Here is a tiny trained network, its code and every weight. The questions are about switching its units off for an input and a class, where a switched-off unit gives its printed mean instead of its output.

import numpy as np


def w(rows, s, z=0):
    codes = np.array(rows[::2]) - 128.0
    scale = np.full(codes.shape[1], s)
    scale[-1] = z or s
    return codes * scale


def norm(h):
    return h / np.sqrt((h * h).mean(-1, keepdims=True) + 1e-5)


def f(y):
    return y / 2 * (1 + np.tanh(0.7978845608 * (y + 0.044715 * y**3)))


def log_softmax(a):
    a = a - a.max(-1, keepdims=True)
    return a - np.log(np.exp(a).sum(-1, keepdims=True))


def net(x, mask):
    res = np.array(x, float).reshape(1, 5) / 4 @ E
    u = 0
    for l in range(2):
        y = f(norm(res) @ A[l][:, :-1].T + A[l][:, -1])
        res = res + np.where(mask[u : u + 11], y, B[l][:, -1]) @ B[l][:, :-1]
        u += 11
    return log_softmax(norm(res)[-1] @ U[:, :-1].T + U[:, -1])


A, B = {}, {}
E = w([
[173,168,222,155,58,154,75],'x0',
[160,247,6,122,130,145,48],'x1',
[108,83,73,103,57,173,157],'x2',
[174,105,94,199,181,110,217],'x3',
[158,184,88,128,167,254,148],'x4',
],0.0089)
A[0] = w([
[159,149,139,179,171,44,150,44],'0.n1',
[108,135,150,104,134,92,84,2],'0.n2',
[88,86,27,106,207,94,153,145],'0.n3',
[97,76,192,126,171,87,171,112],'0.n4',
[75,161,152,89,144,121,64,75],'0.n5',
[88,119,102,108,184,211,183,113],'0.n6',
[53,167,159,91,114,111,31,81],'0.n7',
[140,206,179,161,191,80,70,92],'0.n8',
[96,164,52,109,163,120,122,71],'0.n9',
[58,31,137,90,136,72,144,152],'0.n10',
[154,139,144,179,154,9,92,90],'0.n11',
],0.015,0.0078)
B[0] = w([
[163,101,126,46,57,159,133,176],'0.n1',
[189,115,145,125,100,93,132,133],'0.n2',
[100,205,176,157,251,66,91,238],'0.n3',
[118,49,199,242,126,91,50,228],'0.n4',
[166,139,133,136,64,77,138,170],'0.n5',
[202,157,119,108,146,189,181,194],'0.n6',
[243,145,156,118,77,81,92,210],'0.n7',
[98,193,97,90,197,160,192,216],'0.n8',
[69,125,109,178,115,132,179,172],'0.n9',
[104,18,110,56,165,160,127,255],'0.n10',
[178,99,113,162,45,193,234,213],'0.n11',
],0.014,0.0097)
A[1] = w([
[134,129,27,116,130,83,177,147],'1.n1',
[83,156,106,149,101,107,37,58],'1.n2',
[121,102,114,74,187,155,94,111],'1.n3',
[102,193,83,126,170,101,134,110],'1.n4',
[91,88,184,127,151,102,128,2],'1.n5',
[49,75,64,140,94,110,151,25],'1.n6',
[130,44,145,71,102,88,128,23],'1.n7',
[108,121,165,113,151,62,138,82],'1.n8',
[106,121,97,122,144,187,153,67],'1.n9',
[112,127,93,143,141,157,151,84],'1.n10',
[121,133,3,134,111,106,88,23],'1.n11',
],0.017,0.0059)
B[1] = w([
[185,144,146,228,170,171,110,196],'1.n1',
[177,27,146,140,95,114,138,136],'1.n2',
[197,155,129,188,72,164,155,194],'1.n3',
[25,181,157,113,122,90,107,236],'1.n4',
[155,90,174,207,82,122,91,212],'1.n5',
[87,124,71,157,35,163,182,142],'1.n6',
[46,169,80,92,212,90,112,253],'1.n7',
[214,84,172,156,120,188,91,175],'1.n8',
[131,123,87,114,192,142,159,167],'1.n9',
[108,134,123,104,156,155,131,151],'1.n10',
[126,126,219,255,154,129,87,140],'1.n11',
],0.014,0.0063)
U = w([
[194,151,114,111,3,117,133,128],'0',
[143,115,78,115,164,212,189,101],'1',
[129,164,108,18,126,87,52,77],'2',
[29,75,75,127,62,117,168,34],'3',
[101,68,195,169,177,107,92,252],'4',
[73,225,138,155,205,127,145,142],'5',
],0.025,0.0043)

Each question gives the input, the list of numbers given to net, and the class t.
The units are the neurons (one row each of A and B). Each row of codes is followed by its name. A weight is (code - 128) times the scale printed after its matrix; where a second scale follows, it is the last column's (A, B and U).
mask holds one flag per neuron, layer by layer. A switched-off neuron (its flag False) gives its mean, the last column of its row in B, instead of its output. The means were averaged over made-up inputs and are rounded, as every weight is.
A unit's drop is (log p(t) with every unit on - log p(t) with that unit switched off) / (log p(t) with every unit on - log p(t) with every unit switched off).
The circuit of an input: a set's keep is (log p(t) with only the set's units on - log p(t) with every unit switched off) / (log p(t) with every unit on - log p(t) with every unit switched off). Starting from the 12 units with the biggest drops (on a tie, the unit counted first), units are removed one at a time, each time the one whose removal leaves the highest keep (on an exact tie, the one counted first), for as long as the keep stays at least 0.8.
circuit, biggest first: the units of the circuit, biggest drop first
k most important neurons: the k neurons with the biggest drops, biggest first
top k neurons in layer l: the k neurons of layer l with the biggest drops, biggest first
drop when u is switched off: that unit's drop, to one decimal
input [5,-4,-2,-6,5], class 0: most important neuron -> [0.n10]
input [-1,0,-6,7,-5], class 1: 2 most important neurons -> [0.n11 0.n1]
input [4,8,5,5,-6], class 1: circuit, biggest first -> [0.n3 0.n7]
input [-5,4,4,-7,2], class 5: 2 most important neurons -> [0.n4 0.n9]
input [2,0,-5,6,-6], class 1: 2 most important neurons -> [0.n11 0.n8]
input [-3,3,-2,-8,7], class 0: top 3 neurons in layer 0 -> [0.n7 0.n3 0.n5]
input [-3,0,-2,-4,1], class 2: 2 most important neurons -> [0.n7 0.n11]
input [1,7,7,-5,-3], class 0: 2 most important neurons -> [0.n7 0.n10]
input [-2,0,-6,4,-4], class 1: top 3 neurons in layer 0 -> [0.n11 0.n8 0.n1]
input [1,2,1,8,-3], class 0: 2 most important neurons -> [0.n10 0.n1]
input [7,-4,-6,1,4], class 5: top 2 neurons in layer 0 -> [0.n8 0.n10]
input [8,4,-2,-5,4], class 2: 3 most important neurons -> [0.n11 0.n8 0.n4]
input [-6,6,6,-7,-2], class 4: 2 most important neurons -> [1.n2 0.n8]
input [5,4,0,-6,3], class 0: circuit, biggest first -> [0.n3]
input [5,-1,3,6,-7], class 3: 2 most important neurons -> [0.n3 0.n11]
input [-5,-1,6,7,0], class 5: 2 most important neurons -> [0.n3 0.n6]
input [0,-4,-1,-7,0], class 2: top 3 neurons in layer 0 -> [0.n7 0.n3 0.n5]
input [-8,7,3,-4,-8], class 4: top 2 neurons in layer 1 -> [1.n8 1.n2]
input [2,-4,8,-2,2], class 1: top 2 neurons in layer 0 -> [0.n4 0.n6]
input [6,2,5,-4,-5], class 0: top neuron in layer 0 -> [0.n10]
input [1,-1,2,-8,6], class 0: drop when 0.n10 is switched off -> 0.1
input [-3,0,-2,6,8], class 5: drop when 0.n3 is switched off -> 0.3
input [1,2,2,-4,2], class 0: drop when 0.n10 is switched off -> 0.3
input [-6,6,6,-5,7], class 5: drop when 0.n8 is switched off -> 0.0
